Here is a tiny trained network, its code and every weight. The questions are about switching its units off for an input and a target symbol, where a switched-off unit gives its printed mean instead of its output.

import numpy as np


def w(rows, s, z=0):
    codes = np.array(rows[::2]) - 128.0
    scale = np.full(codes.shape[1], s)
    scale[-1] = z or s
    return codes * scale


def f(y):
    return y / 2 * (1 + np.tanh(0.7978845608 * (y + 0.044715 * y**3)))


def softmax(a):
    e = np.exp(a - a.max(-1, keepdims=True))
    return e / e.sum(-1, keepdims=True)


def log_softmax(a):
    a = a - a.max(-1, keepdims=True)
    return a - np.log(np.exp(a).sum(-1, keepdims=True))


def net(x, mask):
    ids = ['ΔΘΞΦΨΩβζημπστ'.index(c) for c in x.split()]
    T = len(ids)
    res = E[ids] + P[:T]
    q, k, v = (res @ M[0].T for M in (Q, K, V))
    z = softmax(np.where(np.tri(T) > 0, q @ k.T / 4**0.5, -1e9)) @ v
    res = res + np.where(mask[0], z, O[0][:, -1]) @ O[0][:, :-1]
    y = f(res @ A[0][:, :-1].T + A[0][:, -1])
    res = res + np.where(mask[1:25], y, B[0][:, -1]) @ B[0][:, :-1]
    return log_softmax(res[-1] @ U[:, :-1].T + U[:, -1])


Q, K, V, O, A, B = {}, {}, {}, {}, {}, {}
E = w([
[151,118,153,143,151],'Δ',
[171,117,146,151,146],'Θ',
[160,145,147,124,149],'Ξ',
[150,110,151,146,145],'Φ',
[127,65,188,164,167],'Ψ',
[126,98,233,157,221],'Ω',
[147,91,109,140,75],'β',
[158,159,130,121,116],'ζ',
[165,94,127,165,111],'η',
[192,119,101,154,79],'μ',
[179,149,89,113,35],'π',
[165,245,114,68,100],'σ',
[87,176,171,85,125],'τ',
],0.012)
P = w([
[150,39,68,47,144],'0',
[64,126,159,103,123],'1',
[148,132,22,171,184],'2',
[205,57,103,35,183],'3',
[153,93,148,183,76],'4',
[144,167,78,192,159],'5',
[202,67,160,31,147],'6',
[79,169,213,82,67],'7',
[127,197,108,190,143],'8',
[240,83,152,101,137],'9',
[121,132,210,202,68],'10',
[122,200,126,219,131],'11',
[241,79,185,58,146],'12',
[147,174,250,126,72],'13',
],0.016)
Q[0] = w([
[122,83,160,25,150],'H1',
[6,134,116,175,102],'H1',
[67,75,48,157,162],'H1',
[59,184,71,111,139],'H1',
],0.015)
K[0] = w([
[166,158,81,231,91],'H1',
[212,23,108,2,130],'H1',
[134,122,14,19,219],'H1',
[226,41,92,110,246],'H1',
],0.0084)
V[0] = w([
[255,168,165,124,98],'H1',
[118,15,116,193,110],'H1',
[144,146,41,93,14],'H1',
[230,140,200,108,194],'H1',
],0.0081)
O[0] = w([
[127,140,46,91,220,165],'H1',
[156,160,106,243,94,175],'H1',
[254,171,218,129,182,3],'H1',
[77,59,21,98,121,245],'H1',
],0.0095,0.0046)
A[0] = w([
[135,46,172,70,96,158],'N1',
[167,101,192,140,163,6],'N2',
[172,116,82,122,189,81],'N3',
[132,83,56,92,152,164],'N4',
[130,182,174,205,86,121],'N5',
[59,131,102,145,106,81],'N6',
[109,108,174,72,131,177],'N7',
[164,154,117,175,192,50],'N8',
[28,129,181,129,135,180],'N9',
[168,143,85,83,73,83],'N10',
[161,144,187,211,166,103],'N11',
[118,197,86,64,115,102],'N12',
[129,45,132,124,173,2],'N13',
[152,104,122,89,99,66],'N14',
[101,200,127,152,41,219],'N15',
[126,178,76,132,167,216],'N16',
[191,158,95,47,115,30],'N17',
[185,95,60,122,144,155],'N18',
[181,106,100,202,118,139],'N19',
[82,232,138,63,143,49],'N20',
[77,73,231,123,146,119],'N21',
[130,139,222,87,104,73],'N22',
[124,126,131,31,152,202],'N23',
[129,55,135,6,127,74],'N24',
],0.012,0.0083)
B[0] = w([
[137,148,118,3,76,230],'N1',
[194,157,105,204,2,152],'N2',
[63,250,109,180,62,163],'N3',
[136,190,168,115,174,254],'N4',
[45,85,188,203,200,157],'N5',
[212,138,183,116,123,210],'N6',
[106,58,141,60,110,191],'N7',
[86,82,56,104,60,137],'N8',
[201,129,119,154,77,221],'N9',
[186,108,148,200,87,143],'N10',
[151,182,101,80,171,163],'N11',
[56,99,176,123,101,145],'N12',
[44,92,97,148,149,153],'N13',
[147,190,117,97,84,133],'N14',
[98,158,83,155,153,216],'N15',
[173,62,158,132,171,199],'N16',
[32,137,81,193,44,151],'N17',
[60,167,144,130,178,220],'N18',
[122,161,153,45,124,180],'N19',
[203,137,91,54,179,135],'N20',
[91,179,71,145,157,198],'N21',
[78,129,190,96,110,159],'N22',
[146,46,143,177,115,213],'N23',
[167,132,138,249,150,214],'N24',
],0.0082,0.0095)
U = w([
[223,101,135,197,175,168],'Δ',
[125,141,130,86,118,145],'Θ',
[97,131,121,127,114,83],'Ξ',
[91,168,196,152,132,9],'Φ',
[60,100,119,228,90,38],'Ψ',
[87,65,48,117,179,253],'Ω',
[24,150,147,43,97,83],'β',
[180,151,109,72,112,162],'ζ',
[139,161,186,111,129,62],'η',
[144,133,2,132,45,154],'μ',
[100,185,59,135,174,151],'π',
[186,48,187,123,104,149],'σ',
[139,157,112,122,106,135],'τ',
],0.01,0.0049)

Each question gives the input, a string of symbols that net reads in full, and the target symbol t.
The units are the heads (4 rows each of Q, K, V and O) and the neurons (one row each of A and B). Each row of codes is followed by its name. A weight is (code - 128) times the scale printed after its matrix; where a second scale follows, it is the last column's (O, A, B and U).
mask holds one flag per unit, heads first, then neurons. A switched-off unit (its flag False) gives its mean, the last column of its rows in O or B, instead of its output. The means were averaged over made-up inputs and are rounded, as every weight is.
A unit's drop is (log p(t) with every unit on - log p(t) with that unit switched off) / (log p(t) with every unit on - log p(t) with every unit switched off).
The circuit of an input: a set's keep is (log p(t) with only the set's units on - log p(t) with every unit switched off) / (log p(t) with every unit on - log p(t) with every unit switched off). Starting from the 12 units with the biggest drops (on a tie, the unit counted first), units are removed one at a time, each time the one whose removal leaves the highest keep (on an exact tie, the one counted first), for as long as the keep stays at least 0.8.
units of the circuit, in order: the units of the circuit, biggest drop first
unit that matters most: the unit with the biggest drop
k most important neurons: the k neurons with the biggest drops, biggest first
input σ Ω Θ, target π: unit that matters most : N3
input ζ σ Ω Ω Θ β Ω β Δ Ω Δ, target Φ: 3 most important neurons : (N5, N22, N1)
input β Ω τ Ψ Ψ Θ Ω Ω σ Ψ, target Ψ: 4 most important neurons : (N24, N23, N3, N17)
input π Ω Ω τ Δ Ψ Ω Ω σ Ω τ Ψ Ψ Ω, target β: units of the circuit, in order : (N22, N24)
input τ τ π τ β Ω Θ Ω, target Φ: units of the circuit, in order : (H1, N5)
input τ Ψ Ω Θ ζ, target Ψ: units of the circuit, in order : (H1, N5)
input Ω Ω Φ τ μ Δ ζ Θ σ β, target Ψ: 2 most important neurons : (N24, N17)
input τ Ω Ψ Ω τ μ Ω Ω Θ τ σ, target μ: 2 most important neurons : (N15, N18)
input Φ Ψ Ψ Ψ π ζ Ω Ω π, target π: units of the circuit, in order : (N4, N18, H1)
input Ω β Ω π Ω β π π, target μ: units of the circuit, in order : (N18, H1)
input Ψ Θ σ Ω μ Ω Ω Ψ σ Φ τ τ Ω Ξ, target β: units of the circuit, in order : (N24, N6)
input Ω ζ Ψ Φ Φ π Ω σ Ω Ω Ω β Ω Ξ, target μ: units of the circuit, in order : (H1, N9)
input Ψ Ω τ Θ Ψ Ψ Ω τ Θ Θ Ω β, target π: units of the circuit, in order : (N4, H1, N18)
input Ψ Ω τ Ω Δ π Ψ τ Ξ μ, target σ: units of the circuit, in order : (H1, N23)
input Ω Ψ π Ψ Ω σ Φ, target Ψ: unit that matters most : N24
input Ω π Φ Θ τ Ω β τ Ω Ω, target σ: 3 most important neurons : (N23, N24, N7)
input ζ τ Ξ Ω Ψ Ω Ω, target Ω: units of the circuit, in order : (N6, N13)
input β β Ω η Ω σ Ω Ω Ω τ μ, target μ: units of the circuit, in order : (H1, N18, N5)
input Ω τ Ω Ω τ ζ Ω Ψ τ τ σ Ω Ω, target Ψ: 3 most important neurons : (N24, N3, N23)
input Ψ Ω Θ β Ω Φ Ω ζ π Ω Ω Ω, target Δ: unit that matters most : N6
input β σ Ω τ Ω β Ψ ζ Θ τ Ψ Ψ, target Δ: 2 most important neurons : (N1, N16)
input Ψ τ π, target π: 4 most important neurons : (N15, N19, N18, N23)
input Δ η Ω Ω Ψ Ω τ π, target Ψ: units of the circuit, in order : (H1, N5, N1)
input Ω τ Ω Ω Ω Ω Ω ζ, target μ: units of the circuit, in order : (H1, N9)
input Φ β σ Ω σ Ω Ω Ω τ π, target σ: 4 most important neurons : (N23, N24, N10, N21)
input Ψ Ψ Ψ η Ξ, target Ψ: 2 most important neurons : (N5, N1)
input σ β Ω Ω, target ζ: 3 most important neurons : (N11, N1, N2)
input σ Ψ β τ τ Ω ζ, target σ: units of the circuit, in order : (N23)
input Ω Ψ Ω Ω Ω, target Ψ: 3 most important neurons : (N5, N4, N1)
input Ψ τ η τ Ω Ψ Ω τ Ψ β, target σ: 2 most important neurons : (N24, N23)
